Below are the code and all the weights of a small trained network. Each question names an input and a target symbol and asks about switching units off, where a switched-off unit gives its printed mean instead of its output.

import numpy as np


def w(rows, s, z=0):
    codes = np.array(rows[::2]) - 128.0
    scale = np.full(codes.shape[1], s)
    scale[-1] = z or s
    return codes * scale


def f(y):
    return np.maximum(y, 0)


def softmax(a):
    e = np.exp(a - a.max(-1, keepdims=True))
    return e / e.sum(-1, keepdims=True)


def log_softmax(a):
    a = a - a.max(-1, keepdims=True)
    return a - np.log(np.exp(a).sum(-1, keepdims=True))


def net(x, mask):
    ids = ['ΓΘΣΦαβεζημξπτω'.index(c) for c in x.split()]
    T = len(ids)
    res = E[ids] + P[:T]
    u = 0
    for l in range(3):
        r = res
        for j in range(2):
            rows = slice(3 * j, 3 * j + 3)
            q, k, v = (r @ M[l][rows].T for M in (Q, K, V))
            z = softmax(np.where(np.tri(T) > 0, q @ k.T / 3**0.5, -1e9)) @ v
            o = O[l][rows]
            res = res + np.where(mask[u + j], z, o[:, -1]) @ o[:, :-1]
        u += 2
        y = f(res @ A[l][:, :-1].T + A[l][:, -1])
        res = res + np.where(mask[u : u + 4], y, B[l][:, -1]) @ B[l][:, :-1]
        u += 4
    return log_softmax(res[-1] @ U[:, :-1].T + U[:, -1])


Q, K, V, O, A, B = {}, {}, {}, {}, {}, {}
E = w([
[11,167,252,144,154],'Γ',
[151,138,57,111,130],'Θ',
[199,182,109,78,154],'Σ',
[137,235,111,204,187],'Φ',
[95,69,117,90,158],'α',
[220,82,105,116,173],'β',
[89,108,142,82,186],'ε',
[11,168,120,49,112],'ζ',
[139,136,43,100,74],'η',
[30,181,98,53,32],'μ',
[86,126,58,245,102],'ξ',
[153,179,132,234,36],'π',
[230,163,88,111,86],'τ',
[173,101,89,121,60],'ω',
],0.016)
P = w([
[163,232,73,39,124],'0',
[202,120,196,126,128],'1',
[163,109,195,157,135],'2',
[140,103,195,184,132],'3',
[134,89,198,212,131],'4',
[124,82,203,233,138],'5',
[114,77,208,254,139],'6',
],0.007)
Q[0] = w([
[163,49,118,120,218],'0.h0',
[105,85,139,111,139],'0.h0',
[134,75,156,98,155],'0.h0',
[252,168,54,205,113],'0.h1',
[1,113,189,92,133],'0.h1',
[156,159,84,126,108],'0.h1',
],0.016)
K[0] = w([
[120,161,123,174,148],'0.h0',
[100,183,168,208,139],'0.h0',
[128,157,125,203,103],'0.h0',
[168,69,127,6,110],'0.h1',
[95,150,189,229,126],'0.h1',
[126,169,92,54,95],'0.h1',
],0.016)
V[0] = w([
[125,122,120,61,211],'0.h0',
[139,29,166,3,59],'0.h0',
[188,41,88,56,28],'0.h0',
[173,155,30,86,173],'0.h1',
[159,23,169,111,9],'0.h1',
[91,47,27,113,100],'0.h1',
],0.0065)
O[0] = w([
[156,57,145,119,222,156],'0.h0',
[191,111,168,173,136,100],'0.h0',
[112,62,104,106,191,116],'0.h0',
[157,109,55,176,141,225],'0.h1',
[225,67,205,106,19,4],'0.h1',
[97,57,38,2,67,103],'0.h1',
],0.0073,0.0033)
A[0] = w([
[161,102,61,151,130,179],'0.n0',
[85,139,153,195,46,251],'0.n1',
[138,102,41,199,103,156],'0.n2',
[254,109,107,170,137,241],'0.n3',
],0.0077,0.002)
B[0] = w([
[176,107,98,175,156,224],'0.n0',
[92,153,21,102,125,216],'0.n1',
[172,143,44,16,39,243],'0.n2',
[110,198,2,198,67,254],'0.n3',
],0.0078,0.0062)
Q[1] = w([
[71,120,230,102,104],'1.h0',
[114,214,104,127,114],'1.h0',
[175,223,121,108,93],'1.h0',
[234,168,9,149,127],'1.h1',
[94,198,73,118,164],'1.h1',
[242,58,153,208,177],'1.h1',
],0.011)
K[1] = w([
[123,71,187,182,72],'1.h0',
[72,156,139,135,124],'1.h0',
[119,194,84,106,136],'1.h0',
[179,221,79,1,179],'1.h1',
[13,197,103,122,169],'1.h1',
[223,133,189,67,182],'1.h1',
],0.0097)
V[1] = w([
[179,57,121,62,124],'1.h0',
[159,163,93,56,165],'1.h0',
[123,155,150,29,120],'1.h0',
[88,149,32,185,114],'1.h1',
[156,174,212,87,100],'1.h1',
[158,164,121,190,2],'1.h1',
],0.0085)
O[1] = w([
[193,100,139,46,177,89],'1.h0',
[130,190,117,79,243,198],'1.h0',
[57,213,149,41,69,140],'1.h0',
[77,190,100,185,159,253],'1.h1',
[104,48,214,125,65,59],'1.h1',
[230,228,173,86,3,135],'1.h1',
],0.0062,0.016)
A[1] = w([
[120,108,59,116,86,193],'1.n0',
[124,77,57,35,2,129],'1.n1',
[57,162,107,141,116,255],'1.n2',
[74,123,90,32,109,111],'1.n3',
],0.0075,0.0017)
B[1] = w([
[109,185,160,134,255,204],'1.n0',
[167,104,187,193,134,167],'1.n1',
[102,107,230,45,104,251],'1.n2',
[220,137,114,88,223,172],'1.n3',
],0.0094,0.015)
Q[2] = w([
[129,165,147,151,166],'2.h0',
[125,173,118,108,111],'2.h0',
[141,138,52,173,119],'2.h0',
[171,130,10,136,104],'2.h1',
[114,163,147,92,121],'2.h1',
[141,78,185,83,123],'2.h1',
],0.013)
K[2] = w([
[97,138,131,78,157],'2.h0',
[141,153,129,84,122],'2.h0',
[220,161,83,91,254],'2.h0',
[201,122,107,74,221],'2.h1',
[151,170,136,29,65],'2.h1',
[128,58,100,162,30],'2.h1',
],0.0097)
V[2] = w([
[132,194,173,239,63],'2.h0',
[254,73,210,207,212],'2.h0',
[70,158,205,99,202],'2.h0',
[106,148,218,20,150],'2.h1',
[113,163,44,26,54],'2.h1',
[198,98,120,137,97],'2.h1',
],0.0082)
O[2] = w([
[60,211,165,194,130,63],'2.h0',
[227,116,67,170,187,92],'2.h0',
[96,140,151,68,166,255],'2.h0',
[201,120,255,104,178,227],'2.h1',
[113,148,146,66,28,147],'2.h1',
[187,166,126,109,124,46],'2.h1',
],0.008,0.026)
A[2] = w([
[134,12,27,194,61,128],'2.n0',
[61,79,191,133,6,2],'2.n1',
[198,75,44,3,136,165],'2.n2',
[75,92,97,18,106,107],'2.n3',
],0.0058,0.0066)
B[2] = w([
[104,87,194,221,81,137],'2.n0',
[245,92,23,191,143,178],'2.n1',
[108,94,122,153,48,251],'2.n2',
[98,122,147,166,141,180],'2.n3',
],0.011,0.031)
U = w([
[157,113,236,200,106,17],'Γ',
[57,124,84,31,21,170],'Θ',
[138,209,66,73,251,118],'Σ',
[23,138,134,120,110,135],'Φ',
[156,59,184,155,18,129],'α',
[110,134,114,166,90,195],'β',
[158,103,99,103,253,189],'ε',
[102,84,192,61,55,48],'ζ',
[210,167,94,56,112,250],'η',
[250,181,168,58,203,85],'μ',
[122,221,140,4,120,109],'ξ',
[173,172,186,123,5,251],'π',
[130,227,78,73,106,35],'τ',
[212,192,123,148,191,78],'ω',
],0.0058,0.0029)

Each question gives the input, a string of symbols that net reads in full, and the target symbol t.
The units are the heads (3 rows each of Q, K, V and O) and the neurons (one row each of A and B). Each row of codes is followed by its name. A weight is (code - 128) times the scale printed after its matrix; where a second scale follows, it is the last column's (O, A, B and U).
mask holds one flag per unit, layer by layer, with each layer's heads first. A switched-off unit (its flag False) gives its mean, the last column of its rows in O or B, instead of its output. The means were averaged over made-up inputs and are rounded, as every weight is.
A unit's drop is (log p(t) with every unit on - log p(t) with that unit switched off) / (log p(t) with every unit on - log p(t) with every unit switched off).
The circuit of an input: a set's keep is (log p(t) with only the set's units on - log p(t) with every unit switched off) / (log p(t) with every unit on - log p(t) with every unit switched off). Starting from the 12 units with the biggest drops (on a tie, the unit counted first), units are removed one at a time, each time the one whose removal leaves the highest keep (on an exact tie, the one counted first), for as long as the keep stays at least 0.8.
circuit, biggest first: the units of the circuit, biggest drop first
most important unit: the unit with the biggest drop
top k neurons: the k neurons with the biggest drops, biggest first
top k neurons in layer l: the k neurons of layer l with the biggest drops, biggest first
which heads matter: for each layer, one digit per head in row order, 1 if its drop is at least 0.15 and else 0, layers parted by /
input ξ τ η μ, target ξ: which heads matter => 10 / 01 / 00
input Σ ε α, target α: most important unit => 1.n0
input Φ π Φ Θ β Θ, target Φ: circuit, biggest first => [1.h0, 2.h0, 0.h0]
input η Θ π ε β Σ Φ, target η: which heads matter => 01 / 10 / 10
input Θ ε Σ ε, target ε: which heads matter => 00 / 01 / 01
input Γ η μ η Σ, target Γ: top 4 neurons => [0.n1, 0.n3, 1.n2, 0.n2]
input Φ τ Φ, target Φ: which heads matter => 01 / 00 / 10
input ε η ξ, target ε: circuit, biggest first => [1.h1, 2.h0, 0.h0]
input Φ η ε, target Φ: which heads matter => 11 / 00 / 00
input Σ Σ β ω α, target α: which heads matter => 01 / 11 / 10
input Θ α Γ τ Θ Σ, target Θ: which heads matter => 01 / 00 / 11
input ξ ζ α Θ π, target ξ: which heads matter => 00 / 01 / 00
input η ξ ε π, target η: top 2 neurons in layer 1 => [1.n1, 1.n0]
input α Σ π ξ ξ, target α: most important unit => 2.h0
input ξ μ Φ α μ α τ, target ξ: which heads matter => 10 / 01 / 00
input τ μ η Θ, target τ: which heads matter => 01 / 01 / 11
input τ η η μ ε Θ, target τ: top 2 neurons => [0.n2, 0.n3]
input Σ Γ μ ω Σ Σ Θ, target Σ: which heads matter => 11 / 10 / 00
input ω μ Σ μ, target μ: top 2 neurons => [1.n1, 0.n2]
input μ Θ ε Φ π Σ Φ, target μ: top 2 neurons => [1.n1, 1.n3]
input π Σ Γ Θ Θ, target π: most important unit => 0.n1
input ε τ η Σ Φ α, target Φ: which heads matter => 11 / 00 / 00
input μ π Σ π ω τ τ, target μ: top 3 neurons in layer 1 => [1.n1, 1.n3, 1.n0]
input τ ε η ξ ω ξ, target τ: top 4 neurons => [1.n0, 0.n3, 2.n2, 0.n2]
input π ε Φ Γ, target Γ: top 2 neurons in layer 2 => [2.n1, 2.n2]
input Θ Θ Θ ε α μ Θ, target Θ: top 2 neurons => [2.n2, 0.n2]
input ξ τ Φ α α ω Θ, target ξ: top 2 neurons in layer 2 => [2.n2, 2.n1]
input τ μ τ Φ, target τ: most important unit => 2.h1
input π τ μ, target π: which heads matter => 01 / 01 / 10
input η Σ ε μ Φ Φ, target η: top 4 neurons => [1.n1, 0.n2, 1.n3, 2.n2]
